Below are the code and all the weights of a small trained network. Each question names an input and a class and asks about switching units off, where a switched-off unit gives its printed mean instead of its output.

import numpy as np


def w(rows, s, z=0):
    codes = np.array(rows[::2]) - 128.0
    scale = np.full(codes.shape[1], s)
    scale[-1] = z or s
    return codes * scale


def norm(h):
    return h / np.sqrt((h * h).mean(-1, keepdims=True) + 1e-5)


def f(y):
    return np.maximum(y, 0)


def log_softmax(a):
    a = a - a.max(-1, keepdims=True)
    return a - np.log(np.exp(a).sum(-1, keepdims=True))


def net(x, mask):
    res = np.array(x, float).reshape(1, 2) / 4 @ E
    u = 0
    for l in range(3):
        y = f(norm(res) @ A[l][:, :-1].T + A[l][:, -1])
        res = res + np.where(mask[u : u + 3], y, B[l][:, -1]) @ B[l][:, :-1]
        u += 3
    return log_softmax(norm(res)[-1] @ U[:, :-1].T + U[:, -1])


A, B = {}, {}
E = w([
[24,171,166,112,105,245,160,61,108],'x0',
[89,73,1,49,246,25,142,235,114],'x1',
],0.0063)
A[0] = w([
[2,123,139,126,82,171,228,114,97,91],'0.n1',
[145,77,172,135,128,74,41,116,115,4],'0.n2',
[151,107,127,182,141,101,72,154,174,83],'0.n3',
],0.009,0.0029)
B[0] = w([
[153,148,253,152,213,46,35,136,123,254],'0.n1',
[179,115,148,206,168,178,93,255,183,174],'0.n2',
[116,212,147,140,225,115,113,119,62,197],'0.n3',
],0.0085,0.0075)
A[1] = w([
[144,117,191,137,70,97,141,82,195,104],'1.n1',
[68,40,81,116,194,110,218,84,77,1],'1.n2',
[187,67,3,252,124,29,104,105,183,100],'1.n3',
],0.0056,0.002)
B[1] = w([
[160,6,111,114,4,124,44,155,201,207],'1.n1',
[50,1,238,96,35,164,152,169,105,185],'1.n2',
[115,210,200,141,109,167,122,49,180,255],'1.n3',
],0.0095,0.0033)
A[2] = w([
[100,43,102,19,182,65,186,155,37,115],'2.n1',
[203,79,99,132,23,228,53,71,241,80],'2.n2',
[255,55,175,38,28,248,172,132,141,249],'2.n3',
],0.0057,0.0013)
B[2] = w([
[64,80,109,115,37,171,127,56,61,252],'2.n1',
[89,41,66,71,71,168,79,20,86,250],'2.n2',
[83,163,112,161,89,234,186,2,94,219],'2.n3',
],0.0095,0.0041)
U = w([
[234,207,228,238,254,156,19,105,243,2],'0',
[93,74,103,105,123,252,180,25,122,254],'1',
],0.005,0.00059)

Each question gives the input, the list of numbers given to net, and the class t.
The units are the neurons (one row each of A and B). Each row of codes is followed by its name. A weight is (code - 128) times the scale printed after its matrix; where a second scale follows, it is the last column's (A, B and U).
mask holds one flag per neuron, layer by layer. A switched-off neuron (its flag False) gives its mean, the last column of its row in B, instead of its output. The means were averaged over made-up inputs and are rounded, as every weight is.
A unit's drop is (log p(t) with every unit on - log p(t) with that unit switched off) / (log p(t) with every unit on - log p(t) with every unit switched off).
most important unit: the unit with the biggest drop
k most important neurons: the k neurons with the biggest drops, biggest first
k most important neurons of layer l: the k neurons of layer l with the biggest drops, biggest first
drop when u is switched off: that unit's drop, to one decimal
input [7,2], class 0: most important unit => 0.n1
input [-2,4], class 1: 2 most important neurons => 0.n1, 0.n2
input [-5,7], class 1: 2 most important neurons => 0.n1, 2.n1
input [7,-4], class 0: 2 most important neurons => 0.n1, 2.n1
input [-4,6], class 1: 3 most important neurons => 0.n1, 2.n1, 1.n2
input [8,7], class 0: 2 most important neurons => 0.n1, 2.n2
input [-4,-5], class 1: 4 most important neurons => 0.n1, 2.n2, 2.n3, 1.n1
input [7,7], class 0: 2 most important neurons of layer 2 => 2.n2, 2.n3
input [-5,-6], class 1: 2 most important neurons => 0.n1, 2.n2
input [-7,8], class 1: 3 most important neurons => 0.n1, 2.n1, 1.n2
input [-3,-5], class 1: 2 most important neurons => 0.n1, 2.n2
input [8,8], class 0: 4 most important neurons => 0.n1, 2.n2, 2.n3, 1.n1
input [5,0], class 0: drop when 0.n1 is switched off => 0.1
input [6,-1], class 0: drop when 0.n1 is switched off => 1.4
input [6,6], class 0: drop when 2.n2 is switched off => 0.3
